In the rows, zero is written as 128.
Each row of numbers belongs to one of the elements below and depends on some of the facts about them. Some rows are named. Which element is each other row?

There are 2 kinds of fact about the elements: tude, banik.
tude: is of sort; banik: is directly part of
bagik | tude 52 | banik brimil
begrom | tude 749 | banik komos
biflar | tude 257 | banik komos
bogre | tude 472 | banik dazosor
bokon | tude 257 | banik pizom
brokozu | tude 192 | banik klavifle
brufas | tude 192 | banik fadufi
dranu | tude 52 | banik debron
droligi | tude 749 | banik treka
druko | tude 749 | banik ruflun
drule | tude 192 | banik bratrom
dumin | tude 749 | banik skekiskal
fidis | tude 472 | banik skigrok
fleremo | tude 472 | banik makotil
flobre | tude 472 | banik rugre
getrek | tude 52 | banik rugre
gifo | tude 749 | banik flugiba
graflu | tude 257 | banik flugiba
grinaflil | tude 257 | banik skifan
groklo | tude 257 | banik ruflun
keva | tude 472 | banik treka
kilebra | tude 257 | banik debron
kilus | tude 52 | banik flugiba
kital | tude 749 | banik brimil
klaflon | tude 472 | banik komos
koviskis | tude 472 | banik brido
lebroklim | tude 192 | banik skifan
lograbri | tude 749 | banik skifan
lugrovem | tude 52 | banik ruflun
mefini | tude 749 | banik debron
merus | tude 472 | banik diflam
mizon | tude 472 | banik bibas
nitis | tude 749 | banik fadufi
noso | tude 192 | banik treka
pepezu | tude 472 | banik bratrom
pitrul | tude 257 | banik diflam
plifu | tude 749 | banik bratrom
pluskur | tude 192 | banik pizom
resem | tude 192 | banik tutum
rifistam | tude 472 | banik gasku
rutres | tude 472 | banik pizom
sapor | tude 257 | banik brimil
seflun | tude 472 | banik skigrok
skistos | tude 257 | banik brido
skudu | tude 52 | banik treka
sobon | tude 749 | banik diflam
sogen | tude 192 | banik dazosor
stoflo | tude 257 | banik bibas
tedastes | tude 749 | banik dazosor
tere | tude 257 | banik klavifle
toki | tude 52 | banik brido
traskas | tude 52 | banik diflam
tratu | tude 52 | banik dazosor
tribek | tude 472 | banik skifan
trovek | tude 52 | banik tutum
trusuk | tude 472 | banik tutum
vene | tude 257 | banik treka
zadon | tude 192 | banik skigrok
zavol | tude 472 | banik klavifle
zoso | tude 192 | banik brefu
zufa | tude 257 | banik skigrok
zuzumom | tude 472 | banik skekiskal

Some elements and their rows:
[160 195 137 119 147 139 133 155 161 147 134 132 157 116 137 161 113 132
 109  68 144  86 129 158 141 118] : trusuk
[ 89 124 120 127 116 145 204 127 186 146  83 113 228 154 158 118 162 181
 111 140 120 156 123 100 102 141] : tratu
[138 175 135 120 159 154  86 159 224 114 109 124 149 118 139 126 127 147
 103  93 161 109 154 175 139  87] : seflun
[138 214 137 118 144 141 129 147 158 138 147 129 157 119 134 155 113 138
 103  81 149  93 136 155 141 115] : flobre
[ 39 114 126 126 114 134 126  92  89 171 140 114  73 167 103  76 149  80
 123  80 132 156  83 147 132 100] : vene
[117 136 127 153 132 146 120 137  92  94 130 129  82 104 128 106 157 117
 175 163  93  91 145  74 170 114] : skifan
[ 42 126 127 111 128 155 115 110  97  97 102 137 119  79 143 161  89  95
 111 158 122 180 114 146  77 170] : sobon
[109 110 122 117 135 136 162 164 176 143 168 111 200 173 130 116  98 152
  98 179 121 139 127  97  98 136] : lugrovem
[149  94 137 135 120 100  99 113 124 124 108 138  87 117 137 130 155 151
 153 178 108  90 124 100 158 134] : debron
[140 107 132 133 123 108 104 110 101 111 111 132  87 125 129 137 164 151
 153 187 101  94 135 109 157 136] : rugre
[154 191 139 118 146 137 132 152 174 150 116 135 160 108 138 158 108 136
 112  64 148  86 125 153 144 119] : klaflon
[128 103 107 108 114 134 130 144  83 168 134 120  88 167 120  97 140  85
 144  77 143 134 115 154 122 143] : tere
[144 109 132 134 123 109 101 110 105 110 104 131  83 124 130 129 167 148
 149 184 103  93 136 107 162 136] : fadufi
[156 101 129 132 128 104 109 112 110 118 113 133  90 127 130 137 157 143
 153 181  99  88 133 113 154 140] : flugiba
[192 117 129 150 119  91 149 116  86 116 180 131 185 126 107 118  85 124
 129 128 159 185 154 125 127 108] : pluskur
[229  90 119 142 135  97 173 120  74 117 134 122 192 127  99 128  88 112
 145 101 142 163 161 149 137 128] : brokozu
[101 133 111 111  98 133 108 147  77 165 192 126  82 172 125  84 140 100
 129 114 155 147 114 132 112 121] : groklo
[105 102 122 120  96 127 110 143 106 177 121 131  77 153 133  84 134  95
 144  78 160 140  96 128 122 130] : kilebra
[130 111 132 132 123 108 101 112 102 113 115 130  88 126 129 134 167 147
 151 185 101  92 136 109 158 135] : bibas
[141 214 138 119 142 142 131 151 152 139 149 129 157 120 133 156 113 137
 101  82 148  93 134 155 140 115] : mizon
[ 70 108 129 143 138 140 130  70 149  99 150 131  91 106  99 159 118 104
  91 110  91 169  91 145  76 121] : droligi

Name these rows:
No name comes twice in this set of rows, the named rows included.
[ 48 125 138 114 133 123  96 103  49 116  71 124 119 101 150 127 144 122
 154 241 111 113 138 126 170 159]  diflam
[144 100 139 161 138  98 164  64  90 119 138 116 189 128  80 108  94 105
 120 103 129 188 128 143 142  90]  noso
[104 131 118 152 129 176 139 144 139  75 156 141  88  86 122 142 104  90
 127  90 104 161 123 101  76 129]  lograbri
[ 76 206 147 130 158 141 137 101 154 144 155 119 149 126 109 145 122 123
  87  73 122 107 112 167 149  83]  keva
[111 142 115 137 105 148 150  84 145  99 118 143 119  93 151 170 169 152
 115  93 114 180 121 134  57 146]  tedastes
[ 50  91 136 132 153 140 180 112 195 149 115  99 188 168 111 102 110 132
  92 150  94 147  95 111 117 113]  skudu
[ 47 230 143  99 147 156 118 142 104 146 112 125 187  96 152 150  94 115
 106 129 156 114 137 169 147 135]  merus
[148  67 128 135 141 123  60 117 181  84  67 125  76 129 137 100 180 156
 152 195 118 113 151 131 160 110]  skigrok
[ 30 108 132  99 142 151 161 153 145 148  74 103 230 138 154 103  83 122
 110 204 126 153 124 113 116 163]  traskas
[177 125 126 166 128 131 172 137  82  98 160 126 180 101 104  88  84  94
 159  90 145 176 159 100 147  99]  lebroklim
[124 227 144 122 134 133 114 152 164 148 186 141 153 120 139 148 106 147
  97  93 162 102 128 137 131 100]  koviskis
[ 75 107 141 150 144 107 115  56 112 117 118 120  84 133 104 121 175 131
 131 181  75 104 109 122 168 101]  treka
[185 135 124 158 104 102 191  76  90 120 108 128 221 117 130 120 149 153
 143  97 156 197 155 134 129 114]  sogen

The same elements again, as new rows of numbers:
Known rows:
[153 130 140 137 119  78 141 109 100 122 107 114 157 115 137 172 133 119
  90 147 104 120  92 178 122 139] : mizon
[103 127 134 137 117  83 127 115 161 119 114 116 127 131  99 132 105 174
  87  95  98 140 104 119 122 119] : plifu
[107 198 136 152 134  86 125 116 134 133 105 245 141 112  97 130  98 121
  88 105  92 126  93 116 127 130] : noso
[148 118 148 139 127  84 167 117 100 120 103 115 155 110 128 209 119 116
  97 158 113 121  96 163 122 145] : trusuk
[160 115 136 138 149 115 121 117  97 127 106 118 155 147 134 129 100 128
 153 105  95 121 194 116 145 117] : skifan
[ 91 170 137 170 193  80 125 114 113 130 107 193 132 110  97 145 100 122
 117 122  94 122  92 116 122 114] : resem
[123 113 143 139 127 153 120 144 103 140 106 122 125 121 116 127  98 117
 167 167  94 126 112 145 150 117] : flugiba
[ 92 113 159 142 126  85 123 113  98 158 146 115 127 116 204 126  95 122
  91  89 152 123 110 116 124 118] : traskas
[176 183 181 137 116 100 148 108  97 129 108 119 159 109 111 170 140 139
  92 106  97 123  95 170 123 153] : klaflon
[ 93 118 168 137 121 119 133 122 101 166 106 148 126 107 158 127 151 121
 114  95 140 140  96 118 120 128] : bagik
[149 128 137 138 122  79 144 113  99 122 106 117 156 112 139 166 130 121
  90 147 104 121  92 179 123 141] : flobre
[ 92 116 135 140 150  97 116 115 101 116 126 117 177 150 101 131 152 148
  87  96  96 122 131 114 153 119] : grinaflil
[157 117 137 136 128 183 120 134  98 150 107 121 122 126 115 131  99 119
 174 122  92 129 127 133 137 122] : gasku
[ 93 122 141 139 115 161 119 115  98 134 130 120 130 111  96 131 160 139
  92 117 117 122  99 121 171 120] : tere
[164 116 130 136 134 210 125 143 104 147 107 120 123 143  99 132  95 114
 180 114  93 118 118 121 125 127] : brido
[ 92 120 133 137 119  83 131 128 102 159 107 167 126 109 174 127 152 119
 114 127 149 143  95 124 126 120] : kilus
[ 93 119 136 136 126 177 117 123  98 127 125 118 130 129  95 128 131 127
  91 107 123 123  94 113 138 140] : sapor
[101 119 135 140 118  80 128 116 156 119 113 115 126 135  97 135 104 164
  92 105 101 135 104 120 124 118] : kital
[156 112 134 137 128 184 115 127  96 153 107 117 123 133 113 126  96 117
 174 123  94 131 128 134 140 121] : fakle
[151 116 134 138 127 186 120 131 103 155 106 117 124 127 113 126  97 115
 167 124  93 130 122 132 136 121] : rugre
[ 97 116 132 138 113  83 125 115 149 119 116 116 125 141  95 135  95 153
  95 110 103 133 111 117 123 118] : dumin

Rows to name:
No name comes twice in this set of rows, the named rows included.
[113 112 136 136 143 127 117 111 102 120 179 120 121 112 107 126  98 117
  91  92 139 126  94 116 154 121]  pitrul

The same elements again, as new rows of numbers:
Some rows with their names:
[121  99 115 124 122  84 121  93 134 117 143 143 105 172  78 112 149 164
 142 160 139  90 123 115 174 124 129 142  78 128 138 123 123 123 130 114
 141 135 133 143 149 126 133 124 146] : mizon
[103 141 177 130 156 137 135 133 146 137 151 180 115 102 146 120 131 114
 137 123  99 124 110 137 113 109 127 106 136  96 164 115  95  94 118 129
 120 119 125 131 143  99 117 134 121] : debron
[124 151 111 115 130 139 113 168  94 129 122 150 178 190 126 137 125 141
  77 130 164 149 142 117  84 136 129  95 167 130 118  93 137 153 185 141
 109 124 116 154 121 207 121 113 115] : kilebra
[140 150 137 106 106 119 133 132  95 111 109 100 171 176 122 120 104 165
  81 117 127 202 112 133  90 159 140 118 151 159  83  50 112 184 212 167
  49 142  96 165 114 169 119 111 137] : vene
[119 140 116 116 131 129 101 158  88 140 120 148 164 187 132 149 131 129
  60 144 164 164 144 105  83 146 128 102 173 145 126  91 146 138 177 156
 113 115 113 155 106 216 104 118 123] : skistos
[ 96 109 114 116 170 139 102 147 137 112 103  87 110  96 122 128 118 147
 132  91 126 114 142 115 156 132 136 110 173 130  41 183 152 145 120 200
 159  97 136 117 135 142 118 125 126] : brufas
[106 143 175 129 161 139 136 127 149 140 151 174 107 101 149 121 131 111
 128 123  97 127 108 137 114 107 128 109 134 104 162 115  99  92 120 129
 116 120 121 131 133 102 116 133 127] : fadufi
[105 143 177 129 157 141 139 126 150 141 156 175 109  98 149 121 133 110
 129 121  97 125 110 134 114 107 129 109 132 102 161 112  99  91 121 127
 112 118 124 132 135 101 119 132 125] : makotil
[116  91 119 126 121  78 108  89 133 131 144 142  95 173  85 123 161 145
 130 173 147 107 134 101 173 138 130 143  78 138 159 111 135 106 118 132
 153 114 128 147 150 126 110 136 156] : zavol
[103 164 165 108 155 152 142  84 158 139 115 165  96 103 131 121 125 113
  95  94  91 114 126 150 126  86  87 126 123 136 177  98  95  85 141 143
 103 132 141 136  91 127 113 137  80] : dazosor
[149 137 142 124 167 149 149 130 156 134 176 173 107 114 157 170  94 126
 135 129  95 122  94 166 127 100 173 124 124  84 142 146 121  74 127 115
 117 134 104 141 112 134 136 133 134] : skigrok
[109 142 171 126 161 142 140 130 152 147 157 174 110 101 153 126 133 102
 133 127 102 134 123 131 119 111 128 109 133 101 177 105 111  89 120 135
 119 106 115 128 145  93 113 135 132] : brimil
[155 139 128 154  49 134 150 138 134 132  95  93 168 116 158  99  82 116
 173 138 137 140  79 166 105 124 104 125 114 116 116 179 139 179  97  70
 184 163 145  98 162 118 164  93 102] : druko
[120  98 117 124 122  83 121  93 136 117 143 145 105 172  77 109 151 164
 144 158 139  90 127 118 170 129 132 141  77 129 138 121 123 125 134 120
 139 132 132 142 149 125 130 127 146] : zuzumom
[106 111 142 116 144 117 122 118 137  92  87  42 110  84 114 112  97 173
 144  75  92 163 108 129 160 150 147 127 158 154  11 136 122 180 141 216
 107 115 120 129 138 100 119 126 143] : noso
[113  96 123 127 111  77 110 107 127  97 132 166 120 178  59  99 144 186
 154 151 141  73 102 125 159 113 127 133  81 122 121 140 102 137 128 101
 148 155 149 142 155 127 141 127 127] : trusuk
[ 92 105 117 120 173 132  91 141 135 125 108  85  99  96 129 141 126 132
 117 104 130 130 152 102 159 144 135 116 180 138  65 168 164 128 107 214
 174  80 132 121 136 147  97 131 137] : brokozu
[114  93 121 127 121  75 107  90 133 125 145 148  97 174  80 118 158 156
 133 171 143 100 127 102 169 133 131 143  83 135 150 114 126 110 120 129
 152 123 132 147 145 133 117 133 150] : koviskis
[104 139 178 129 160 131 126 123 148 153 154 175 101 103 154 135 140  96
 122 135 103 139 116 124 115 119 127 116 138 113 178 104 111  79 110 141
 127 105 116 131 132 106 104 139 134] : klavifle
[120 134 112 148 136  70 186 111 111 119 142 144  85 155 102  82 164 151
 124 158 138  74 123  62 182 138 140 135  54 160 114 157 111 155 119 118
 132 160 154 147 100 133 150 110 147] : tribek
[154 163 121 127  52 147 153  69 149 148  56  62 133 109 150 109  84 101
 109 117 129 140 109 168 123 115  58 150 100 164 141 147 148 150 118 109
 169 167 156 105  93 160 146 101  61] : tedastes

Name these rows:
No name comes twice in this set of rows, the named rows included.
[131 184 107 136 149 124 182 179  68 132 127 141 152 166 156 106 138 126
  51 132 157 140 145  60  94 148 139  92 143 168  92 131 129 182 178 145
  94 154 133 155  60 217 142  94 112]  grinaflil
[120 124 103  99 117  97 125  40 146 114  94 131  92 171  57 108 147 169
 102 123 132  77 144 132 185  99  85 161  62 170 152 104 122 117 156 134
 124 151 156 150  99 157 121 132  93]  bogre
[177 140  70 106 141 152 131 163 102 122 152 138 167 197 136 195  80 160
  72 141 151 153 125 150 103 128 187 117 151 116  90 135 165 133 192 133
 103 143  94 165  84 251 147 111 129]  zufa
[145 101  79 111 182 155 115 148 144 105 132  80 107 109 132 187  73 167
 138  99 118 107 121 152 169 122 192 123 160 106  20 222 178 129 128 182
 160 115 117 131 109 179 143 128 138]  zadon

Now the same elements, written a new way:
Some rows with their names:
[116 142 152 136 150 116 127 154 125 137 121 100 109] : zadon
[ 83 134 136 137 123  97  59 139  87 158 131 134  81] : komos
[132 114 129 125 140 170 161 123 155 174 116 142 171] : droligi
[143 110 113 119 130 175 160 128 148 165 125 128 172] : trovek
[156 141 106 121 122 128 145 114  49  86 140 124 119] : grinaflil
[ 80 132 130 134 113  93  67 130  76 160 132 130  86] : bibas
[ 78 146 118 112  83  57  31 115  42 166 153 141  88] : diflam
[146 124 131 123 138 158 170 135 223  61 132 136 158] : koviskis
[ 81 134 132 135 114  92  68 129  74 157 131 131  84] : rugre
[ 69 127 130 122 109 126  68 127 123 186 125 141 112] : treka
[168 132 116 129 130 115 145 120 105 101 136 122 124] : tere
[135 129 122 131 117 158 170 143 176  72 134 120 156] : fidis
[125 139 150 129 160 107 123 134 158 134 115 112 107] : zoso
[ 81 132 130 135 118  91  67 133  84 158 130 131  84] : flugiba
[167 126 170 136 108 150 174 130 237  48 126 129 147] : bogre
[147 124 121 123 127 153 162 126 202  70 128 133 156] : rifistam
[127 139 149 130 162 110 126 135 157 134 115 112 109] : brufas
[ 83 130 126 137 116  90  64 126  76 159 127 129  81] : klavifle
[146 123 125 124 132 154 173 129 214  63 129 132 157] : trusuk
[141 120 127 133 145 140 157 126 115 151 121 134 148] : dumin
[150 124 127 127 136 157 157 132 213  67 126 135 157] : klaflon

Rows to name:
No name comes twice in this set of rows, the named rows included.
[155 139 126 133 116 123 147 142  73 102 147 112 130]  zufa
[158 128 124 117 125 149 144 122 151 122 135 132 149]  vene
[104 136 183 149  94  88  78 135 116 135 129 127  75]  dazosor
[ 68 142 111 127 107 106  64 115   7 145 132 131  75]  skifan
[135 131 105 118 122 166 162 113 145  54 126 132 149]  tribek
[133 105 108 111 121 205 152 123 174 192 118 136 194]  skudu

